(in the rows, 128 means zero)
Each row of numbers stands for one thing and depends on some of the facts below. Use the named rows to name the rest.

Some things and their rows:
[139 129 140 119 119 120 112 113 114 117 124 108 131 134 131 119 109 141
 142 115 142 121 133 135 132 131 129 138 120 115 139 140 132 124 140 133
 136 121 125 123 100 139 122 120] -> skarar
[134 137 117 119 118 108 139 103 142 133 130 153 131 126 106 131 129 132
 155 120 128 120 130 128 140 110 134  82 122 106 141 135 118 154 107 147
 130 120 132 132 128 134 142 119] -> vabu
[159 135 132 128 142 126 110 130 130 114 113  92 126 139 124 125 112 135
 129 124 110 111 139 134 112 126 141  87 127 126 131 138 143 128 129 133
 107 141 115 119 126 107 108 129] -> lustu
[120 124 124 146 134 140 152 144 125 138 119 143 127 126 135 132 151 119
 121 137 132 131 131 132 127 131 117 150 133 141 110 116 140 131 118 133
 132 123 119 130 148 137 146 129] -> brugurak
[146 132 124 161 142 152 176 139 144 145 106 183 131 133 112 122 159 134
 146 116 145 127 158 137 139 101 135 120 120 105 102 127 160 152  89 174
  92  96 101 123 128 146 159 122] -> flegok
[127 123 130 104 122 121 170 113 191 151 171 199 137 107 136 124 113 160
 104 105 110 168 138  89 130 123 119 191 131 122 141 126 115 142 139 117
  70 113 161 121  86 124 146 117] -> gepum
[133 123 144 136 117 140 134 127 123 125 150 132 130 133 132 115 124 133
 128 118 144 130 130 143 134 114 141 164 113 107 131 141 129 115 142 141
 125 102 126 124 105 146 120 120] -> bebrin
[119 135 114 135 128 123 132 137 138 130 132 124 119 123 123 144 136 130
 117 135 104 118 128 129 115 123 124  81 141 143 122 118 137 140 113 124
 129 145 127 130 152 102 132 125] -> nastos
[128 130 121 146 123 140 137 111 124 145 105 179 135 128 111 116 166 128
 160 125 172 130 136 121 172 110 141 130 123  96 117 130 138 139 100 150
 122 110 113 138  96 151 143 127] -> natrogri
[140 129 142 117 123 123 107 116 111 119 110 108 136 135 137 116 110 132
 146 118 150 121 133 131 141 139 123 155 122 113 139 139 124 124 143 131
 134 123 127 125  98 143 125 123] -> druler
[138 135 123 122 122 123 143 126 143 112 135 109 129 133 109 127 115 120
 127 133 111 119 124 130 124 119 124  75 129 128 135 138 102 136 137 132
 139 141 128 134 139 110 110 134] -> zisil
[157 133 135 127 130 126 118 121 141 128 135 116 125 133 116 113 111 135
 133 129 124 116 139 137 131 125 142 139 117 122 135 138 143 116 142 145
 108 123 122 121 118 131 107 130] -> brafin
[154 128 136 123 130 128 113 121 127 129 119 118 130 130 121 122 118 120
 140 132 139 127 127 125 142 132 143 159 121 122 132 133 130 115 139 130
 122 127 128 134 111 134 105 136] -> bize
[116 126 123 145 136 138 150 148 123 134 119 139 126 127 132 133 146 116
 120 136 128 130 130 133 121 133 116 145 133 142 112 115 138 133 119 131
 131 127 118 130 149 134 143 129] -> datrak
[134 129 127 130 122 115 117 116 125 115 121 115 124 123 135 133 119 124
 140 116 112 130 115 130 125 122 128 123 128 127 135 131  98 134 118 121
 149 124 128 140 135 129 125 132] -> fiklivi
[121 132 125 108 100 103 106  88 140 139 145 151 127 114 129 137 119 147
 153 118 144 126 121 116 151 110 148 149 127 106 146 131 128 143 127 119
 119 121 145 139  83 123 127 114] -> skida
[122 125 127 140 135 144 175 147 162 136 144 164 129 121 132 128 138 139
  99 119 110 150 136 117 115 126 110 144 134 141 114 119 123 139 124 132
 104 121 130 124 130 123 150 126] -> gabikur
[121 122 140 144 112 139 123 122 147 126 138 117 121 122 140  99 134 138
 105 119 123 150 123 123 151 142 114 179 128 141 131 128  84  98 148 114
 139 129 127 137  95 138 109 153] -> deri

Facts:
potamo: points at; lasi: refers to; libre: belongs to class
brigenok potamo: troska
lustu potamo: ludroskar, gubrifles
zisil potamo: ludroskar, gaklem, kipla
duge potamo: stapek, konomok
patun potamo: sugim, brugurak, pubri, vaflo, planul
vegus potamo: vabu
stabro potamo: bibre
skagim potamo: skomam
dezoli potamo: digos, skida, gulok
flitridron potamo: trigeger, mubun, stapek, sketram, bovu, grokeda
gavum potamo: reger
gekaskem potamo: vidruk, stogis
fuflu potamo: gulok
fliros potamo: sugim, triplo
lefla potamo: plostesti, raflim, bibre, datrak
klastol potamo: ludroskar, rimen, britok, rugugros, kemo, skomam
gatrus potamo: sabrem, natrogri, vestu, flegok
biplofla potamo: zostu, bebrin, stuplu
grepubi potamo: stidal, guni, gepum
laflik potamo: troska, dusas, vetras
lege potamo: ligar, fuli, drigel, stubrun, bedun, flogru, stigim
teskabes potamo: kemo, brinem
trugrim potamo: flogru
plogu potamo: groso, rupok, modre
plestan potamo: briklo, trakel
taflapom potamo: flagragra, bebrin
betra potamo: sugim, nipek, stigim
skefur potamo: rimen, dusas, bibre
skedrel potamo: fetran, gabikur
pador potamo: stege, dropok
nifu potamo: sugim, dazi, stogis
stebam potamo: nolis, deri, dropok
kluboma potamo: zostu, stubrun, deklan, briklo, brinem
brinerin lasi sketram, briklo, tategrum
brigenok lasi stebam, vabu, skagim, stoklik, klobe
bebrin lasi zemer, gepum
lustu lasi pador, kaple, skolo, vabu, deklan, lanor
brinem lasi retes, rugugros, gabikur, gepum
droskelil lasi kogrok, teskabes
drigel lasi nifu, dropok
vegus lasi bifla, bedun, stoklik, taflapom
triplo lasi pador, bifla, klegrubi, nastos, taflapom
bize lasi vaflo, trebrigis
druler lasi gatrus, stege, kemo
grino lasi sabrem
dezoli lasi gulok
flegok lasi kaple, zemer, dusas, rugugros, teskabes, gepum
planul lasi ludroskar, zostu, stebam, klegrubi
setak lasi trozi, gatrus, flogru
fuli lasi vestu, dusas, pletin, rila
fliros lasi trozi, skagim, gulok
degu lasi trigeger, stege, nifu
lefla lasi gavum, stuplu, skegra
pletupom lasi bedun, vidruk, remopli
mebo lasi klastol, skida, nastos
zasosi lasi gavum, dazi, skedrel
rimen lasi gepum
laflik lasi kipla, tuzen, skida, sedam
mubun lasi deri, grepubi
trugrim lasi nodrem, kluboma
fudur lasi sabrem, patun, gulok, stigim
brafin lasi kluboma, zisil, stoklik, digos, bovu
skarar lasi deklan, flogru
logra lasi stuplu, gepum
steran lasi betra, gubrifles, rugugros, bovu, lege
reger lasi riza, stabro, dudrus
stidal lasi ludroskar, stabro, skida, guni, klobe
biplas lasi fiklivi, vetras, stabro, dudrus
brosta lasi fliplus, flogru
gugran lasi trozi, gekaskem, riza
skomam lasi briklo
kobor lasi klastol, troska
zepurok lasi zemer, konomok, kluboma
libre d <- bovu, rila, deklan, trakel, zisil, droskelil, grino, fiklivi, gulok, kaple, skolo, stubrun, ligar, vabu, nifu, biplas
libre a <- brugurak, gubrifles, stuplu, nusken, modre, stapek, bibre, dropok, zostu, gaklem, nezudok, flegok, briklo, vetras, gabikur, nipek, gavum, flogru, sedam, reska, tategrum, nastos, fliros, degu, ludroskar, trigeger, datrak, lefla, pletupom, troska, nolis, grepubi, bifla, sketram, lege, flagragra, sabrem, mubun, teskabes, stege, guni, fliplus, plestan, taflapom, vestu, bubrusek, gadris, stebam, rupok
libre b <- konomok, brigenok, lustu, brinem, retes, digos, drigel, remopli, patun, kogrok, gepum, stogrem, kemo, kipla, ploplin, stabro, riza, dezoli, stigim, natrogri, dudrus, britok, trebrigis, trozi, pubri, pletin, vaflo, rugugros, mebo, zasosi, biplofla, laflik, tuzen, stogis, skipluru, plostesti, logra, raflim, skefur, steran, stidal, brosta, gugran, lanor, kluboma
libre c <- brinerin, bebrin, vidruk, zemer, druler, skida, dazi, planul, klastol, rimen, klobe, dusas, groso, sugim, trugrim, plogu, fudur, skarar, betra, grokeda, nodrem, skegra, pador, reger, zepurok
libre e <- duge, vegus, triplo, bize, skagim, fetran, flitridron, bedun, setak, gekaskem, fuflu, fuli, klegrubi, gatrus, brafin, deri, stoklik, skedrel, skomam, kobor

Name these rows:
No name comes twice in this set of rows, the named rows included.
[137 125 137 127 118 128 126 111 151 138 136 142 129 121 132 107 124 136
 128 122 133 146 128 116 151 135 126 189 123 124 134 128 111 116 143 123
 116 121 132 133  95 143 119 138]	fetran
[122 134 123 123 123 123 126 123 134 131 139 124 127 128 121 127 137 129
 122 143 130 118 129 128 135 126 129 103 132 131 133 129 132 125 138 126
 129 147 129 128 123 114 115 127]	remopli
[111 121 125 143 138 149 162 151 129 133 138 155 128 127 132 139 144 123
 109 125 119 150 125 129 111 121 121 128 133 137 109 120 128 131 111 131
 134 115 129 125 152 128 153 126]	stuplu
[141 130 127 129 147 130 145 145 125 127  96 121 132 132 132 132 126 124
 130 130 125 122 145 129 117 144 108 131 137 139 115 119 141 140 121 135
 115 137 118 120 145 132 149 127]	degu
[120 131 125 119 128 123 126 122 131 126 138 125 127 130 122 125 129 138
 123 128 123 128 129 128 123 126 130  91 127 127 136 133 133 125 126 129
 128 134 129 121 125 120 128 125]	lanor
[129 122 136 119 116 135 117 122 117 122 140 125 133 130 131 134 115 128
 130 119 140 138 114 118 129 119 141 136 121 111 134 140 111 125 140 119
 137 116 138 137 103 128 116 128]	skegra
[120 130 114 152 132 150 166 133 138 149 115 188 133 128 109 128 172 132
 142 121 155 138 140 121 146 104 131  97 129 109 106 124 138 154  87 159
 121 105 115 130 126 136 165 124]	vestu
[112 124 125 139 122 123 107 117 111 131 133 125 121 123 134 125 144 133
 128 129 131 127 119 136 132 124 137 136 126 129 129 126 133 117 118 120
 137 125 125 134 123 128 125 128]	kipla
[127 131 118 128 136 135 150 146 136 133 117 137 130 127 127 141 137 115
 122 147 127 128 126 117 128 134 116 122 141 144 113 114 129 139 126 125
 127 142 130 135 150 118 133 132]	tategrum
[180 146 123 104 132 114 100 105 144 125 105 110 131 135  94 134 100 134
 166 131 132 100 140 115 142 114 162  73 126 111 140 142 147 146 130 145
  95 149 120 128 112 102  96 128]	vegus
[151 128 136 138 129 113 113 120 125 112 102 109 123 126 143 127 107 120
 148 116 107 122 127 141 120 124 134 159 122 123 132 131 117 133 118 126
 118 122 119 133 136 139 119 131]	biplas
[104 129 132 129 101 121 120 111 118 134 154 127 125 127 127 114 140 133
 134 137 158 117 122 142 159 123 131 147 124 114 134 135 126 117 147 131
 151 124 129 135  99 137 116 120]	vidruk
[130 127 141 142 110 118 106 111 112 125 133 116 119 128 139 113 127 137
 141 121 145 107 132 154 144 121 138 168 122 114 134 136 144 116 138 134
 130 113 117 130 103 145 115 120]	planul

Now the same things, written a new way:
Known rows:
[ 81 118 211 135 120 117 137 134  87 160 112 143 119 144 148 147 104 141
 136 159 140 159 152 138 130 128 108 100 124 148 100  67 131 116 153 145
 111 103 154] -> tategrum
[ 97 122 196 128 139 129 141 143  79 161 113 130 139 160 146 144  98 139
 151 164 140 153 136 137 123 140 107  94 131 139 105  77 123 122 155 134
 114 103 156] -> guni
[ 75 110 210 127 139 125 146 137  89 154 119 148 113 154 150 150  99 144
 133 151 137 162 163 138 133 135 118 103 130 144 100  82 128 123 147 147
 117 105 153] -> briklo
[ 94 121 198 132 137 124 139 144  81 164 113 133 135 151 146 146 100 138
 151 163 138 158 138 136 125 139 108  94 128 143 104  75 127 118 153 137
 114 106 157] -> sedam
[ 89 130 181 164 116 105 148 133  86 126 115 147 151 156 143 145  98 120
 145 149 121 130 173 171 129 130 106  98 119 160  96  87 126 145 187 155
 115 116 176] -> stigim
[ 99 126 192 161 120 104 152 136  82 131 111 152 125 149 136 149  94 128
 150 139 125 140 164 175 120 141 110 100 126 167 102  80 140 140 171 146
 122  99 176] -> natrogri
[ 95 128 175 178 104 103 143 140  89 130 111 142 154 139 133 145 102 124
 150 154 114 133 175 168 135 132 103  96 106 164  89  81 131 140 187 152
 118 118 176] -> stogis
[ 60 136 150 135 172 130 174 117  91 119 123 172 150 165 121 131  81 153
 138 112 145 150 188 195 152 160 146  89 116 164 121 113 150 152 151 150
 128  88 159] -> kluboma
[124 127 181 164 120 113 161 153  72 131 105 127 147 162 130 141  90 133
 165 139 125 135 154 163 111 154  98  96 122 165 114  87 146 141 164 140
 112 100 183] -> stidal
[103 133 197 114 174 144 151 135  80 185 121 131 137 166 147 143  94 127
 158 154 127 173 146 122 125 141  95 115 141 155  91  71 112 145 141 149
 138 115 122] -> skida
[ 98 139 202 119 133 128 144 134  88 184 108 138 121 157 139 142 108 134
 137 150 131 170 159 123 128 129  86 122 141 170  91  62 119 144 138 166
 134 114 130] -> groso
[ 86 111 195 138 111 134 151 129  85 158  96 136 122 138 146 148 101 144
 129 150 132 151 135 154 114 139 121 119 122 155  94  97 137 124 155 168
 112 100 145] -> stubrun
[ 86 114 194 143 108 131 149 130  86 159  95 136 126 135 147 146 103 137
 130 158 137 149 131 156 113 136 117 117 121 155  90  89 134 119 159 172
 114  96 146] -> ligar
[ 84 130 194 135 138 126 142 131  84 160  93 143 130 141 138 134  94 135
 119 160 138 152 121 166 114 129 122 116 118 149  95  98 135 119 168 176
 119  96 135] -> bovu
[ 91 124 193 135 121 125 142 127  90 161  86 140 124 127 138 143 104 139
 126 160 135 150 126 165 115 135 117 113 123 148  93  98 130 120 165 171
 121  99 148] -> rila
[114 123 189 162 111 111 146 137  81 147  97 150 123 150 133 145  99 125
 142 140 121 143 157 158 118 140 100 117 118 183 102  81 137 140 159 160
 130  99 158] -> bize
[115 139 182 157 131 110 152 148  77 143  90 143 131 159 121 129  95 123
 133 140 122 144 149 159 115 137  92 122 112 184 111  87 146 136 163 170
 123  95 156] -> brafin
[ 70 109 154 137 164 153 189 119  94 130 106 167 144 158 140 144 100 141
 142 110 139 159 191 179 148 174 128 108 107 186 112 105 141 162 144 151
 122  92 148] -> fuflu

Which thing is each row?
No name comes twice in this set of rows, the named rows included.
[ 98 119 199 123 141 133 145 136  84 162 101 136 133 154 156 146 112 133
 156 164 147 156 140 144 120 141 101  90 133 144 102  74 120 124 156 129
 106  98 157]	vetras
[ 84 126 198 134  95 111 126 137  81 164 113 132 120 150 133 142 101 152
 135 158 145 154 143 133 127 129 108  98 135 150 109  71 135 122 144 152
 116  98 158]	gaklem
[100 148 195 117 155 133 140 134  79 191 118 130 145 170 144 135 100 127
 151 158 135 164 141 126 128 131  91 116 143 156  98  67 115 142 143 161
 135 115 119]	klobe
[ 64 135 121 172  92 123 154 116 104 125 126 144 205 139 136 132 113 134
 146 150 139 130 204 179 171 138 112  83  87 171 101  83 121 155 183 154
 109 122 168]	patun
[105 152 197 140 151 114 135 107  94 166  73 157 120 130 169 133 155 111
 182 171 187 160 101 188 123 133  72  68 113 177 116   8 134 106 154 117
  94  51 142]	bibre
[ 76 121 200 115 141 129 146 127  88 152 111 145 137 173 157 137 101 138
 128 156 148 150 163 139 128 124 111 106 137 142 103  90 118 132 163 155
 101 108 153]	flogru
[105 131 189 155 107 103 154 134  79 126  99 144 133 168 136 140 100 127
 145 138 133 127 166 170 115 135  96 104 132 172 107  85 140 146 176 159
 108 102 180]	brosta
[ 98 153 183 149 128  90 131 128  82 134 112 158 128 148 110 135  87 133
 142 146 129 140 146 184 116 129 118  92 139 153 113  96 134 138 182 157
 137  92 172]	rugugros
[106 163 195 108 175 124 143 118  94 188  89 153 118 143 138 131 124 120
 147 159 150 176 132 156 128 127  75 106 141 172  97  51 114 137 151 151
 135  92 120]	dusas
[ 76 114 207 124 131 127 145 130  89 153 113 145 120 159 153 147 107 140
 128 150 144 155 168 140 130 128 110 106 132 152 102  79 127 128 155 152
 104 101 154]	dropok

Now the same things, written a new way:
Some rows with their names:
[111 121 117  93 186 163 128 118 131 132 136  87 125 116 104 117  91 133
 118 121 134 111 127 113 110  90 101 116 142 122 119 125 137 129 118 148
  92 120 106 168 132 107 124 103 104 139 145 142 117 125 134] -> stapek
[126 127 112  89 186 143 149 115 117 149 120  78 115 107 127 116  90 154
 124 115 146 118 130 122 123  74 116 113 151 119 107 101 156 145 139 133
  87 134 106 168 139 104 103 104 116 154 132 130 141 144 150] -> gaklem
[124 128 116  87 186 145 152 113 117 149 123  79 120 108 126 116  90 157
 123 116 146 118 132 122 121  76 116 114 154 120 108 105 156 143 143 132
  91 134 112 166 138 103 102 105 114 154 134 132 136 142 153] -> gubrifles
[119 116 133 102 179 153 149 124 144 131 127  94 132 118 116 109 107 166
 120 127 135 130 115 117 117  86 114 130 141 124 101 110 151 135 134 132
  85 123 130 150 140 112 114 123 112 151 138 136 111 130 139] -> skolo
[126 114 142  96 183 154 127 126 134 141 121 108 146 118  85 109 114 157
 121 129 128 144 102 100 129 102 116 141 142 124  87  92 144 130 122 141
  99 134 152 151 146 121 123 138 109 166 141 132 112 130 143] -> fuflu
[151 112 140  87 189 147 135 117 149 129 111  98 139  98 107 105 112 185
 131 126 155  84 119 104 133  74 104 115 170 126  89  92 154 134 144 111
  76 136 215 165 127  94 102 117 101 162 135 123 100 132 159] -> skomam
[133 104 122 110 182 149 111 113 114 128 118  91 148 117 120 107 107 102
 124 128 138 120 120 125 119  94 109 146 145 123 102 112 129 122 115 120
  87 129 110 157 150 122  98 114 106 147 134 127 142 124 132] -> steran
[134 114 125  92 191 144 136 117 109 143 119  78 132 114 132 115 103 147
 127 114 142 117 125 119 121  75 113 137 142 121 101  94 157 129 128 126
  80 133 102 171 128 103 105 100 118 151 135 128 172 137 134] -> plostesti
[123 106 130 110 177 151 130 120 148 132 127  89 137 122 124 116  98 122
 125 118 137 141 122 114 117  90 114 144 136 122 102 109 142 118 116 130
  86 127  86 160 131 115 109 115 116 147 140 131 163 129 135] -> trebrigis
[120 120 126 103 181 152 148 124 146 133 125  92 136 119 117 109 105 161
 120 125 136 126 116 118 118  87 117 129 137 125 103 111 142 135 134 135
  86 123 126 148 143 115 111 122 113 150 137 133 110 130 140] -> skegra
[127 114 115 101 182 150 124 112 110 125 113  94 149 117 107 101 106 136
 123 132 139  98 118 124 122  93 100 129 150 122 104 121 131 136 132 129
  88 126 124 160 152 114 107 108  96 144 139 130  86 116 143] -> reger
[128 116 132 100 191 148 117 119 146 143 126  84 132 121 117 112 103 130
 122 119 136 119 119 123 115  82 110 144 133 123 105 107 141 123 113 131
  90 124  91 164 131 117 117 107 106 143 140 133 152 125 128] -> digos
[116 114 119 111 169 145 157 118 188 143 125  89 130 115 125 112  93 148
 120 122 139 163 118 122 122 102 131 127 146 122 110 117 143 141 133 131
  92 129  89 140 159 127 100 136 118 156 131 131 127 142 152] -> taflapom
[131 102 151  96 182 157 133 125 138 130 119 106 150 117  90 111 108 174
 120 123 135 136 110  94 132  99 111 124 148 125  92 105 144 122 122 136
  84 129 156 161 131 108 125 134 108 161 145 134 109 131 149] -> stoklik
[132  94 137 126 166 138 157 121 205 143 116  90 133 119 147 111 101 145
 126 115 147 181 118 129 131  98 143 132 148 125  91 107 146 127 131 105
  85 133  80 140 148 132  89 144 128 160 128 119 150 145 155] -> kluboma
[115 127 118 101 179 151 151 119 171 142 131  88 123 113 117 114  94 144
 120 124 137 139 122 120 112  94 114 121 146 123 113 118 143 138 133 137
  90 123 101 150 148 118 109 120 110 148 135 136 121 135 140] -> tategrum
[121 124 107  92 183 152 150 116 139 138 132  85 121 113 117 120  84 150
 128 118 145 115 130 111 121  84 119 120 150 119 111 110 152 144 142 135
  89 131 115 167 130 105 108 103 111 151 139 132 153 143 151] -> datrak
[112 117 111 106 173 157 148 118 130 135 129  93 135 116 112 115  90 127
 122 124 134 151 122 110 120 108 121 125 142 119 111 123 135 134 126 142
  95 131  87 151 152 121 107 127 117 151 139 135 135 139 144] -> gavum

Rows to name:
No name comes twice in this set of rows, the named rows included.
[124 116 134 105 174 155 131 128 144 131 129 110 152 116  87 110 119 142
 126 131 126 156  97  97 130 103 117 159 144 122  84  86 151 132 127 146
 105 136 144 150 157 124 117 147 116 174 140 129 108 132 139]	gatrus
[118 123 123  92 191 158 129 122 100 136 127  92 138 123 103 109 104 147
 120 129 131 108 117 120 115  83 103 136 131 122 109 109 138 139 124 146
  92 122 114 164 135 113 124 105 100 144 141 141 121 118 132]	grokeda
[123 109 120 105 172 141 161 117 132 149 119  84 120 114 138 118  92 141
 123 116 145 160 127 126 132  89 137 113 153 119  98 103 151 148 145 128
  97 143  93 152 157 120  92 129 127 164 127 122 138 152 165]	teskabes
[123 107 122  92 185 161 134 114  76 131 122  86 131 113 121 110 105 102
 114 124 135 103 135 125 115  86 101  98 154 121 116 119 117 131 111 140
  93 130 140 161 152 115 110 107 108 143 128 129  89 126 140]	flegok
[127 107 157 110 171 151 128 127 154 136 123 109 137 121  95 109 123 156
 118 125 128 167 101 119 135  99 118 127 146 126  85  98 138 125 115 136
 103 131 127 150 150 126 125 151 111 166 141 129  76 124 154]	gekaskem
[128 104 131 123 172 140 136 119 164 143 122  91 133 127 135 112 102 120
 129 119 140 172 115 136 130  92 133 150 140 121  92 102 142 131 126 120
  97 136  65 149 145 134  99 132 121 159 133 122 159 136 149]	biplofla
[135 107 100 111 174 144 144 114 137 124 117  93 158 108 131 111  98 118
 130 130 144 132 117 104 122 106 126 157 154 121  98 110 142 128 140 111
  71 138 120 145 161 124  78 128 120 162 126 122 193 145 134]	laflik
[131 111 108 122 177 148 113 117  54 123 123 103 137 117 124 119 116  80
 128 133 138 148 115 138 119 120 108 178 147 120  97 124 130 120 123 132
  80 132  98 149 167 135  94 128 105 163 134 136 180 136 127]	dezoli
[133 110 136  99 168 160 122 120 105 115 121 104 140 106  97 108 134 138
 123 127 133 127 109 105 129  84  87 130 167 124  85  94 150 124 128 138
  96 133 172 162 161  99 109 125 113 166 140 124  35 117 145]	setak
[136  99 124 100 184 151 114 109 111 137 106  85 156 111 118 108 107 125
 121 123 141 114 124 118 118  94  92 136 149 123 105 120 128 116 113 124
  72 123 100 167 146 108  99 108 108 144 136 126 120 121 129]	stidal
[132  93 119 109 176 152 118 111 133 124 116  90 165 112 116 109  98 117
 125 125 141 124 123 113 122 103 105 134 150 123 104 125 127 116 116 117
  77 129  93 160 143 118  98 114 109 144 139 128 143 125 134]	mebo
[116 107 156 116 167 153 129 119 192 142 130  87 111 122 125 113  97 144
 115 113 143 159 131 142 124  85 112  86 148 125 110 129 135 129 115 133
 100 118  71 161 136 119 121 121 108 137 143 129  58 121 166]	nipek
[127 112  97 107 177 138 170 117 118 144 113  93 153 122 125 111  89 161
 133 130 144 146 111 113 139  98 150 159 145 117  90  94 157 156 162 121
  94 149 107 147 155 126  85 133 122 173 129 123 196 154 159]	klastol

